J_541: [171 122 150 143 130 125  53]
J_918: [ 92 122  96 155  99 126 144]
J_789: [141 119 140  76 135 124  80]
J_503: [ 76 119 140  76 135 126  97]
J_991: [142 125 143 172 126 125  87]
J_117: [ 92 115  76  52  92 125 109]
J_400: [ 94 123 150 162 134 124 164]
J_340: [ 78 120  92 129  99 125  69]
J_148: [186 120 129 116 118 124 127]
where: [109]
J_117, 7
where: [155]
J_918, 4
[141 119 140  76 135 124  80]
J_789
where: [142]
J_991, 1
where: [127]
J_148, 7
where: [52]
J_117, 4

J_463: [195 138  33 137]
J_842: [195 144 121 120]
J_372: [ 93  77 163 137]
J_638: [ 94  79 163 223]
J_627: [197 140  31 130]
J_585: [195 138 224 164]
J_119: [ 97  78 157 226]
where: [31]
J_627, 3
where: [79]
J_638, 2
where: [223]
J_638, 4
where: [78]
J_119, 2
where: [77]
J_372, 2
where: [120]
J_842, 4
where: [130]
J_627, 4

J_280: [ 41 102 140 118 147 148 135 117 119 196 207 156 159 143 164  36 108 178
 121 162 156 186 123 146  71 120 116  74 121 221 118 141 126  66 181 191
  80 132 204  53  25 130 120 116 115  65 166 130 156  81]
J_683: [178 141 118 136 120 115 131 141 126  78  85  96 106 222 101 196 134  94
 133  98 101  99 127 108 131 147 151 174 130  53 134 122 128 175  85  70
 173 127  64 167 186 132 133 143 145 167  91 130 117 157]
J_157: [ 82 119 133 118 139 144  98 122 129 151 149 145 144 135 144  90 122 151
 125 147 155 148 132 141 133 113 120 112 124 175 129 128 126  96 145 160
 190 128 159 101  97 123 124 118 114 104 120 127 135 113]
where: [221]
J_280, 30
where: [191]
J_280, 36
where: [90]
J_157, 16
where: [136]
J_683, 4
where: [97]
J_157, 41

J_311: [135 131 150 137 134 150 122 134 150 132 118 137]
J_197: [120 109 128 104 128 145 116 180 159 151 147 106]
J_19: [129 104 106 121  94 114 121 166 116 143 149  64]
J_811: [129 104 106 121  94 123 121 166 148 143 149  64]
J_9: [140 121 116 138 125 116 128 134 140 131 118 126]
J_723: [111 137 121 138 128 117 155 152 102  52  92 206]
J_202: [111 137 121 138 128 117 155 107  90 102 131 157]
J_876: [115 146  99 124 158 132 147 122 108 111 153 156]
J_912: [115 136  96 128 136 117 145 139 123 116 150 131]
J_246: [124 116 106 124 123 114 130 168 145 119 139 122]
J_940: [131 124  79 131 146 127 142 115 112 120 162 133]
where: [125]
J_9, 5
where: [108]
J_876, 9
where: [133]
J_940, 12
where: [127]
J_940, 6
where: [158]
J_876, 5
where: [130]
J_246, 7

J_531: [152 149 149 174 163 166 150 153 153 158]
J_72: [152 149 149 144 163 166 148 151 159 133]
J_944: [165 149 149 144 163 166 148 161 155 136]
J_847: [149 158 158 142 153 157 164 151 163 154]
J_772: [167 167 148 154 147 150 157 156 157 149]
J_817: [152 149 149 164 163 166 148 161 176 133]
J_725: [172 174 145 152 150 147 163 143 156 150]
[152 149 149 174 163 166 150 153 153 158]
J_531
[172 174 145 152 150 147 163 143 156 150]
J_725
where: [159]
J_72, 9
[152 149 149 164 163 166 148 161 176 133]
J_817
[152 149 149 144 163 166 148 151 159 133]
J_72

J_432: [115 179 109 136  78 203 141 161 133  47 143  53 131  94  47 128  90  25
 196 107 106  43 204 101 146 129  59 177 197  88 234]
J_929: [112 193 130 123 158 143 160 133  72 159  71 147 152 134 133 120 165 157
 142  90 107 141 166 125 141 182 155 122 188 185 110]
J_689: [112 193 130 121 158 143 160 133  72  95  71 147 152 199 133 120 165 157
 142  90 197 141 174 102 172 182 155 122 188 185 110]
where: [134]
J_929, 14
where: [177]
J_432, 28
where: [136]
J_432, 4
where: [106]
J_432, 21
where: [159]
J_929, 10
[115 179 109 136  78 203 141 161 133  47 143  53 131  94  47 128  90  25
 196 107 106  43 204 101 146 129  59 177 197  88 234]
J_432
where: [94]
J_432, 14

J_48: [104 142  84  33 108 179  93 215 171 136  82  84 162 113  55 128 122 166
  88  75 168  85 206 153  70  77  65 185 169 147  38  59 159 180]
J_628: [136  68 114 156  80 104 147 147 154 135  87  70  94 144 147  90 130 160
 105 111 116 141  81  92 142 123 113 165 137 115 131  96 141 106]
J_11: [138 102 152 142 117 121 131 120  96 117 114 104  81 132 144  95 131 126
 122 137  84 153 107 115 139 133 142 123  97  85 161 119 130 127]
where: [171]
J_48, 9
where: [116]
J_628, 21
where: [93]
J_48, 7
where: [68]
J_628, 2

J_186: [145 143 130 167  87 130 178  98 126  48 157 147  95  88]
J_353: [145 153  79 105 155 129  96 125  91 177 170  97 202 147]
J_670: [ 98  89 185 133 120 126 137 149 173 115  63 153  59 128]
J_294: [149 105 113 141 119 168 120 171 133 148 120 125 131 163]
J_620: [116 162 133 123 130  89 145  74 115  93 154 131 131  84]
J_269: [136 165 113 136 119 107 150  81 105  88 173 127 142  90]
J_375: [107 168 103  67 129  81  76  94  92 200 154  92 212 130]
where: [63]
J_670, 11
where: [150]
J_269, 7
[145 153  79 105 155 129  96 125  91 177 170  97 202 147]
J_353

J_802: [164 152 152 148 158 176 185 162 151 168 168 158 144 159 164 156 148 160
 204 147 176 158 206 152 150 164 158 232 160 163 144 156 154 157 154]
J_436: [169 150 157 149 157 162 174 155 155 166 157 155 152 155 169 160 151 160
 193 151 174 164 177 155 150 164 165 194 156 153 153 157 164 156 154]
J_3: [153 164 165 160 157 162 150 156 157 160 162 163 172 163 156 160 162 168
 147 168 150 162 150 170 162 155 154 149 158 174 164 161 160 158 164]
J_945: [164 154 152 148 158 176 185 162 151 168 168 158 144 159 164 156 148 160
 165 173 166 160 165 155 156 157 154 168 152 165 154 156 165 157 153]
J_545: [169 150 157 149 157 162 174 155 155 166 157 155 152 155 169 160 151 160
 193 151 174 164 177 155 150 164 165 194 156 153 153 157 164 154 150]
where: [204]
J_802, 19
[169 150 157 149 157 162 174 155 155 166 157 155 152 155 169 160 151 160
 193 151 174 164 177 155 150 164 165 194 156 153 153 157 164 154 150]
J_545
[164 152 152 148 158 176 185 162 151 168 168 158 144 159 164 156 148 160
 204 147 176 158 206 152 150 164 158 232 160 163 144 156 154 157 154]
J_802
[169 150 157 149 157 162 174 155 155 166 157 155 152 155 169 160 151 160
 193 151 174 164 177 155 150 164 165 194 156 153 153 157 164 156 154]
J_436

J_126: [150  96 153 175 101]
J_196: [136  75 167 152 102]
J_228: [103  67 221 107  92]
J_73: [136  75 154 149  37]
where: [153]
J_126, 3
where: [150]
J_126, 1
where: [152]
J_196, 4
where: [175]
J_126, 4
where: [102]
J_196, 5
where: [149]
J_73, 4
where: [154]
J_73, 3

J_338: [ 28  47 169 171  93 119  94 148 143 174  28 130 107 114 149 100 102 196
 158 161 166 121  68 101 135 140 176  37 147 163  77 169 212 176]
J_859: [207  98 124 112 111 131 169  71 133 116 121  93 187 126 114 105 137 104
 203  48 145 152 157 157 110  83 210 127  51 134 157  43  47 115]
J_806: [ 81 146 167 127 107 124 158 134 141 151  68 125 104 110 162  95 100 179
 140 131 140 115  97 103 147 139 180  99 150 177  64 162 138 156]
where: [145]
J_859, 21
where: [77]
J_338, 31
where: [48]
J_859, 20
where: [102]
J_338, 17

J_185: [ 86 141  99  99 123]
J_609: [126 122 126 126 126]
J_341: [118 157 125 131 132]
J_498: [ 71 105  64  60 104]
J_443: [62 85 61 51 84]
J_906: [146 102 149 141 101]
J_306: [ 96 147  99 124 115]
J_483: [122 145 122 128 141]
J_220: [ 83 132  86  94  85]
J_795: [ 96 147  99 101  57]
J_586: [118 105 125 120 112]
J_759: [130 146 111 129 106]
where: [60]
J_498, 4
where: [112]
J_586, 5
where: [131]
J_341, 4
where: [145]
J_483, 2
where: [84]
J_443, 5

J_986: [111 136 130 142 100 132 120]
J_51: [ 59 178 163 134 101 131  33]
J_259: [ 75 140 155 112  81 135  71]
J_799: [ 78 166 147 139 138 120  59]
J_607: [ 99 144 134 146 113 121 107]
J_360: [111 142 135 133 131 123 100]
J_708: [121 147 140 180  96 117 140]
J_857: [142 136 135 173 111 116 160]
J_869: [ 58 161 138  98 119 151  29]
J_931: [116 121 136 141  74 120 140]
where: [130]
J_986, 3
where: [113]
J_607, 5
where: [139]
J_799, 4
where: [75]
J_259, 1

J_99: [123  80 128  65]
J_731: [ 95  65 138  43]
J_115: [ 99  60 122  62]
J_492: [ 96 101 151  52]
J_974: [ 85 152 151  96]
where: [62]
J_115, 4
where: [128]
J_99, 3
where: [95]
J_731, 1
where: [43]
J_731, 4
where: [138]
J_731, 3

